Below is a small trained network, with its code and all its weights. Each question gives an input and a target symbol and asks what happens when units are switched off, that is, made to give their printed mean instead of their output.

import numpy as np


def w(rows, s, z=0):
    codes = np.array(rows[::2]) - 128.0
    scale = np.full(codes.shape[1], s)
    scale[-1] = z or s
    return codes * scale


def norm(h):
    return h / np.sqrt((h * h).mean(-1, keepdims=True) + 1e-5)


def f(y):
    return np.maximum(y, 0)


def softmax(a):
    e = np.exp(a - a.max(-1, keepdims=True))
    return e / e.sum(-1, keepdims=True)


def log_softmax(a):
    a = a - a.max(-1, keepdims=True)
    return a - np.log(np.exp(a).sum(-1, keepdims=True))


def net(x, mask):
    ids = ['βγεηλξπστφψω'.index(c) for c in x.split()]
    T = len(ids)
    res = E[ids] + P[:T]
    u = 0
    for l in range(2):
        q, k, v = (norm(res) @ M[l].T for M in (Q, K, V))
        z = softmax(np.where(np.tri(T) > 0, q @ k.T / 2**0.5, -1e9)) @ v
        res = res + np.where(mask[u], z, O[l][:, -1]) @ O[l][:, :-1]
        u += 1
        y = f(norm(res) @ A[l][:, :-1].T + A[l][:, -1])
        res = res + np.where(mask[u : u + 4], y, B[l][:, -1]) @ B[l][:, :-1]
        u += 4
    return log_softmax(norm(res)[-1] @ U[:, :-1].T + U[:, -1])


Q, K, V, O, A, B = {}, {}, {}, {}, {}, {}
E = w([
[127,115,100,100,134],'β',
[136,101,148,77,98],'γ',
[101,208,145,147,93],'ε',
[94,154,211,197,56],'η',
[124,252,31,66,98],'λ',
[132,115,105,115,113],'ξ',
[98,87,143,96,141],'π',
[10,175,118,142,97],'σ',
[105,179,110,177,128],'τ',
[166,134,109,68,100],'φ',
[171,139,132,56,147],'ψ',
[190,117,213,176,194],'ω',
],0.023)
P = w([
[92,93,32,113,105],'0',
[2,169,135,31,196],'1',
[124,233,118,24,101],'2',
[128,228,101,45,148],'3',
[146,226,147,35,112],'4',
[156,223,121,38,144],'5',
[155,212,140,47,156],'6',
[152,203,161,41,165],'7',
[144,207,132,67,170],'8',
[120,188,132,62,181],'9',
],0.0074)
Q[0] = w([
[173,32,92,209,151],'L0H0',
[11,233,156,254,139],'L0H0',
],0.0087)
K[0] = w([
[19,165,117,140,141],'L0H0',
[163,247,172,90,162],'L0H0',
],0.016)
V[0] = w([
[146,253,122,73,48],'L0H0',
[186,159,178,12,248],'L0H0',
],0.014)
O[0] = w([
[116,205,56,91,249,247],'L0H0',
[230,254,141,64,58,244],'L0H0',
],0.0094,0.013)
A[0] = w([
[137,124,150,95,96,11],'L0N0',
[234,115,191,211,200,125],'L0N1',
[174,148,153,156,191,3],'L0N2',
[93,252,199,242,126,64],'L0N3',
],0.02,0.0018)
B[0] = w([
[163,120,128,105,192,187],'L0N0',
[252,134,152,191,186,167],'L0N1',
[121,76,175,94,98,210],'L0N2',
[76,228,253,213,193,255],'L0N3',
],0.017,0.0063)
Q[1] = w([
[115,91,141,3,170],'L1H0',
[128,99,86,84,156],'L1H0',
],0.023)
K[1] = w([
[107,7,3,182,35],'L1H0',
[40,122,127,162,68],'L1H0',
],0.017)
V[1] = w([
[83,105,87,110,4],'L1H0',
[105,163,210,39,93],'L1H0',
],0.028)
O[1] = w([
[37,192,160,121,68,7],'L1H0',
[128,98,117,181,1,168],'L1H0',
],0.02,0.012)
A[1] = w([
[144,102,131,51,148,2],'L1N0',
[132,161,173,253,154,57],'L1N1',
[122,159,45,46,170,108],'L1N2',
[186,99,30,78,112,137],'L1N3',
],0.022,0.003)
B[1] = w([
[124,57,121,223,127,182],'L1N0',
[33,118,158,139,157,199],'L1N1',
[140,145,99,191,6,252],'L1N2',
[58,111,143,59,192,253],'L1N3',
],0.022,0.015)
U = w([
[140,103,202,124,54,116],'β',
[203,77,202,146,14,146],'γ',
[155,181,70,100,212,81],'ε',
[85,69,190,36,189,122],'η',
[184,135,76,167,90,117],'λ',
[54,17,90,135,73,100],'ξ',
[197,119,186,5,101,171],'π',
[41,181,75,188,189,20],'σ',
[136,100,83,207,173,120],'τ',
[75,245,169,95,154,173],'φ',
[198,222,121,238,73,100],'ψ',
[254,87,186,111,168,254],'ω',
],0.0095,0.0057)

Each question gives the input, a string of symbols that net reads in full, and the target symbol t.
The units are the heads (2 rows each of Q, K, V and O) and the neurons (one row each of A and B). Each row of codes is followed by its name. A weight is (code - 128) times the scale printed after its matrix; where a second scale follows, it is the last column's (O, A, B and U).
mask holds one flag per unit, layer by layer, with each layer's heads first. A switched-off unit (its flag False) gives its mean, the last column of its rows in O or B, instead of its output. The means were averaged over made-up inputs and are rounded, as every weight is.
A unit's drop is (log p(t) with every unit on - log p(t) with that unit switched off) / (log p(t) with every unit on - log p(t) with every unit switched off).
The circuit of an input: a set's keep is (log p(t) with only the set's units on - log p(t) with every unit switched off) / (log p(t) with every unit on - log p(t) with every unit switched off). Starting from all 10 units, units are removed one at a time, each time the one whose removal leaves the highest keep (on an exact tie, the one counted first), for as long as the keep stays at least 0.8.
circuit, biggest first: the units of the circuit, biggest drop first
unit that matters most: the unit with the biggest drop
top k neurons: the k neurons with the biggest drops, biggest first
k most important neurons of layer l: the k neurons of layer l with the biggest drops, biggest first
input γ φ σ β ψ φ φ φ, target η: circuit, biggest first	(L1N3 L0N3)
input λ σ ω λ η, target ω: circuit, biggest first	(L1H0)
input η β β φ β, target τ: circuit, biggest first	(L0H0 L1N3)
input γ ω φ φ ψ β σ φ β β, target η: top 4 neurons	(L0N0 L0N2 L0N3 L0N1)
input φ π φ φ λ σ ε β σ φ, target ξ: circuit, biggest first	(L0N3 L1N3 L1N2)
input ψ γ ψ β, target π: top 2 neurons	(L1N2 L1N3)
input φ φ β π φ ω φ β ξ, target ξ: 2 most important neurons of layer 1	(L1N3 L1N2)
input τ λ β η γ σ β, target ε: circuit, biggest first	(L1H0 L0H0 L0N3 L1N2)
input σ φ β φ ω β β φ β, target ψ: circuit, biggest first	(L0H0 L1N2)
input γ γ π φ ψ, target η: circuit, biggest first	(L0N3 L1N3 L1H0 L1N2)
input ψ λ φ φ τ γ, target π: 3 most important neurons of layer 1	(L1N2 L1N3 L1N1)
input φ φ η ψ ε γ, target ξ: top 3 neurons	(L0N3 L1N3 L1N2)
input σ β η γ φ φ, target ψ: top 4 neurons	(L1N2 L1N3 L1N0 L1N1)
input φ β β φ ψ σ γ ψ π, target ξ: top 4 neurons	(L0N3 L1N3 L1N2 L0N1)
input φ φ φ β φ β, target ξ: 3 most important neurons of layer 1	(L1N3 L1N2 L1N0)
input σ φ ω ψ, target ψ: circuit, biggest first	(L1N2)
input ψ φ σ β λ φ β ψ, target π: 3 most important neurons of layer 1	(L1N2 L1N3 L1N1)
input γ φ β φ β β β β ω φ, target η: top 4 neurons	(L0N0 L1N3 L0N3 L0N2)
input φ τ ω ψ ε, target ω: top 2 neurons	(L1N2 L0N1)
input β β β, target φ: unit that matters most	L0N3
input φ β ω φ η β ω φ σ, target ω: top 2 neurons	(L0N1 L1N2)
input τ λ η β ψ ξ σ, target ψ: top 4 neurons	(L0N3 L1N3 L0N1 L0N0)
input γ ψ γ β, target η: top 4 neurons	(L0N0 L0N2 L0N3 L1N3)
